Below is a small trained network, with its code and all its weights. Each question gives an input and a class and asks what happens when units are switched off, that is, made to give their printed mean instead of their output.

import numpy as np


def w(rows, s, z=0):
    codes = np.array(rows[::2]) - 128.0
    scale = np.full(codes.shape[1], s)
    scale[-1] = z or s
    return codes * scale


def f(y):
    return np.maximum(y, 0)


def log_softmax(a):
    a = a - a.max(-1, keepdims=True)
    return a - np.log(np.exp(a).sum(-1, keepdims=True))


def net(x, mask):
    res = np.array(x, float).reshape(1, 6) / 4 @ E
    y = f(res @ A[0][:, :-1].T + A[0][:, -1])
    res = res + np.where(mask, y, B[0][:, -1]) @ B[0][:, :-1]
    return log_softmax(res[-1] @ U[:, :-1].T + U[:, -1])


A, B = {}, {}
E = w([
[94,100,63,217,166,111,57,130,116,59,142,6],'x0',
[52,192,180,155,100,123,75,134,52,93,221,190],'x1',
[165,181,30,82,92,167,125,147,17,85,67,143],'x2',
[103,2,133,60,23,146,113,108,146,45,140,134],'x3',
[170,101,134,51,197,168,149,209,109,107,218,98],'x4',
[184,184,215,121,76,187,25,163,154,130,94,46],'x5',
],0.0077)
A[0] = w([
[78,154,111,209,60,91,123,41,139,141,60,160,71],'neuron 0',
[122,81,200,161,167,130,147,129,175,171,157,148,44],'neuron 1',
[180,89,96,131,160,114,197,121,182,134,71,70,34],'neuron 2',
[146,192,116,177,206,127,145,139,121,200,134,127,49],'neuron 3',
[187,148,199,52,90,140,198,128,136,187,113,240,71],'neuron 4',
[190,151,31,102,112,148,131,156,17,97,95,158,62],'neuron 5',
[150,110,129,71,177,158,142,200,110,112,192,88,66],'neuron 6',
[106,108,64,177,181,126,91,107,120,59,161,71,56],'neuron 7',
[135,70,153,93,51,205,61,90,152,94,138,126,2],'neuron 8',
[63,104,53,156,189,81,178,86,120,69,138,124,95],'neuron 9',
[158,106,107,134,116,106,167,99,165,160,59,86,24],'neuron 10',
[155,178,49,78,96,191,137,149,27,95,70,122,42],'neuron 11',
[103,92,215,140,177,83,129,105,232,155,208,112,43],'neuron 12',
[101,175,161,175,41,110,71,64,151,139,25,103,110],'neuron 13',
[108,91,58,237,157,99,50,144,110,67,142,2,123],'neuron 14',
[196,102,67,115,145,142,164,115,175,144,75,99,27],'neuron 15',
[44,195,189,167,94,112,92,144,43,73,223,183,60],'neuron 16',
[114,83,183,154,144,111,138,111,170,173,176,98,10],'neuron 17',
[152,208,96,149,184,103,107,143,115,152,110,150,8],'neuron 18',
[200,93,83,113,151,149,148,157,187,144,72,110,43],'neuron 19',
[144,200,132,150,181,118,157,144,117,187,127,80,22],'neuron 20',
[105,11,109,76,38,117,118,81,134,61,159,146,39],'neuron 21',
[159,232,132,186,223,123,112,128,114,198,118,135,50],'neuron 22',
[97,98,172,156,149,112,128,120,190,155,157,124,8],'neuron 23',
[73,67,41,119,142,73,214,80,111,161,184,236,68],'neuron 24',
[191,117,150,77,190,207,129,242,118,99,233,87,87],'neuron 25',
[57,191,176,155,98,121,93,125,51,93,229,172,40],'neuron 26',
[200,189,237,126,51,215,19,187,157,140,96,62,42],'neuron 27',
],0.007,0.0027)
B[0] = w([
[166,39,112,140,176,48,169,125,44,170,136,232,213],'neuron 0',
[84,173,137,166,85,111,111,156,81,120,51,91,180],'neuron 1',
[111,130,103,65,140,137,34,157,189,167,131,131,181],'neuron 2',
[83,93,95,91,83,129,155,50,166,43,177,112,181],'neuron 3',
[229,234,219,117,49,143,97,79,157,127,161,142,222],'neuron 4',
[40,159,154,207,58,105,113,179,103,143,40,68,202],'neuron 5',
[166,55,124,152,125,74,159,117,54,161,102,204,175],'neuron 6',
[202,202,182,109,75,136,122,95,137,156,126,173,180],'neuron 7',
[83,119,48,124,116,156,185,39,180,64,175,106,187],'neuron 8',
[181,198,137,157,180,188,155,156,150,152,160,93,188],'neuron 9',
[119,88,86,55,143,119,68,148,152,160,120,165,173],'neuron 10',
[37,173,151,206,65,95,121,205,102,117,48,66,205],'neuron 11',
[43,167,129,217,58,72,110,187,69,137,37,70,212],'neuron 12',
[165,70,120,146,181,99,201,151,46,176,111,218,227],'neuron 13',
[225,217,247,100,65,149,116,71,126,136,147,186,227],'neuron 14',
[111,103,103,79,143,106,56,144,174,179,106,118,174],'neuron 15',
[136,81,63,48,167,116,24,138,203,182,86,103,212],'neuron 16',
[52,167,144,176,85,109,126,169,91,117,58,88,173],'neuron 17',
[74,106,101,109,98,125,155,38,135,69,154,106,164],'neuron 18',
[131,85,103,64,135,103,44,155,182,159,102,121,174],'neuron 19',
[110,90,110,86,87,138,159,87,147,52,190,131,170],'neuron 20',
[98,84,78,101,87,140,205,44,177,34,199,81,208],'neuron 21',
[57,45,79,65,75,117,197,16,175,39,202,110,197],'neuron 22',
[82,157,104,154,76,107,134,175,77,121,66,90,170],'neuron 23',
[193,203,92,207,225,208,155,154,151,125,143,86,224],'neuron 24',
[178,25,110,153,127,39,199,133,45,196,133,233,205],'neuron 25',
[129,96,62,45,157,118,14,159,197,182,104,122,200],'neuron 26',
[168,172,51,219,255,221,199,175,168,116,183,66,247],'neuron 27',
],0.0063,0.011)
U = w([
[81,89,105,99,97,137,168,75,161,37,169,102,114],'0',
[55,156,141,174,84,117,115,169,99,126,79,84,123],'1',
[123,100,104,65,168,130,33,142,176,169,120,119,127],'2',
[158,166,110,181,233,191,173,145,146,124,155,98,126],'3',
[155,64,129,139,152,92,170,124,57,163,130,196,124],'4',
[189,197,216,102,75,150,112,94,146,128,146,150,129],'5',
[106,108,180,109,164,149,127,143,114,125,135,129,207],'6',
[53,110,252,44,229,190,115,159,75,32,115,143,4],'7',
],0.015,0.017)

Each question gives the input, the list of numbers given to net, and the class t.
The units are the neurons (one row each of A and B). Each row of codes is followed by its name. A weight is (code - 128) times the scale printed after its matrix; where a second scale follows, it is the last column's (A, B and U).
mask holds one flag per neuron, in row order. A switched-off neuron (its flag False) gives its mean, the last column of its row in B, instead of its output. The means were averaged over made-up inputs and are rounded, as every weight is.
A unit's drop is (log p(t) with every unit on - log p(t) with that unit switched off) / (log p(t) with every unit on - log p(t) with every unit switched off).
The circuit of an input: a set's keep is (log p(t) with only the set's units on - log p(t) with every unit switched off) / (log p(t) with every unit on - log p(t) with every unit switched off). Starting from the 12 units with the biggest drops (on a tie, the unit counted first), units are removed one at a time, each time the one whose removal leaves the highest keep (on an exact tie, the one counted first), for as long as the keep stays at least 0.8.
units of the circuit, in order: the units of the circuit, biggest drop first
unit that matters most: the unit with the biggest drop
top k neurons: the k neurons with the biggest drops, biggest first
drop of u: that unit's drop, to one decimal
input [5,-4,5,1,4,2], class 1: top 3 neurons -> (neuron 11; neuron 5; neuron 4)
input [-3,-8,-5,6,5,-4], class 2: top 2 neurons -> (neuron 2; neuron 19)
input [-3,2,8,-6,-1,-6], class 1: units of the circuit, in order -> (neuron 5)
input [-6,4,-4,-4,0,-7], class 3: top 2 neurons -> (neuron 24; neuron 14)
input [1,-6,-7,-8,8,1], class 0: top 2 neurons -> (neuron 22; neuron 3)
input [-1,0,3,1,4,-4], class 3: top 2 neurons -> (neuron 24; neuron 0)
input [-7,-5,-3,7,1,5], class 0: top 2 neurons -> (neuron 8; neuron 21)
input [4,-6,4,-4,3,-6], class 2: top 4 neurons -> (neuron 27; neuron 2; neuron 15; neuron 19)
input [3,3,1,7,-5,5], class 0: top 2 neurons -> (neuron 21; neuron 8)
input [-1,0,6,-5,8,6], class 4: top 2 neurons -> (neuron 25; neuron 6)
input [7,5,1,-2,5,-6], class 5: units of the circuit, in order -> (neuron 14; neuron 7)
input [-8,-5,8,-7,8,7], class 1: top 3 neurons -> (neuron 11; neuron 5; neuron 14)
input [3,8,4,7,8,0], class 2: top 3 neurons -> (neuron 16; neuron 26; neuron 13)
input [-6,3,6,2,7,4], class 4: top 3 neurons -> (neuron 25; neuron 6; neuron 12)
input [-1,0,-8,4,-4,8], class 1: top 3 neurons -> (neuron 12; neuron 24; neuron 17)
input [8,5,-8,2,3,-4], class 1: unit that matters most -> neuron 12
input [7,2,1,5,-8,4], class 4: top 3 neurons -> (neuron 13; neuron 0; neuron 4)
input [-6,4,6,7,-8,6], class 4: top 4 neurons -> (neuron 13; neuron 0; neuron 22; neuron 3)
input [-1,6,0,7,-7,4], class 0: drop of neuron 25 -> 0.3
input [7,-4,6,3,7,-2], class 4: unit that matters most -> neuron 25
input [1,4,7,2,-2,-8], class 3: drop of neuron 24 -> 1.6
input [8,1,-1,6,-5,6], class 5: drop of neuron 7 -> 0.2
input [8,-7,0,5,1,3], class 5: drop of neuron 27 -> 0.0
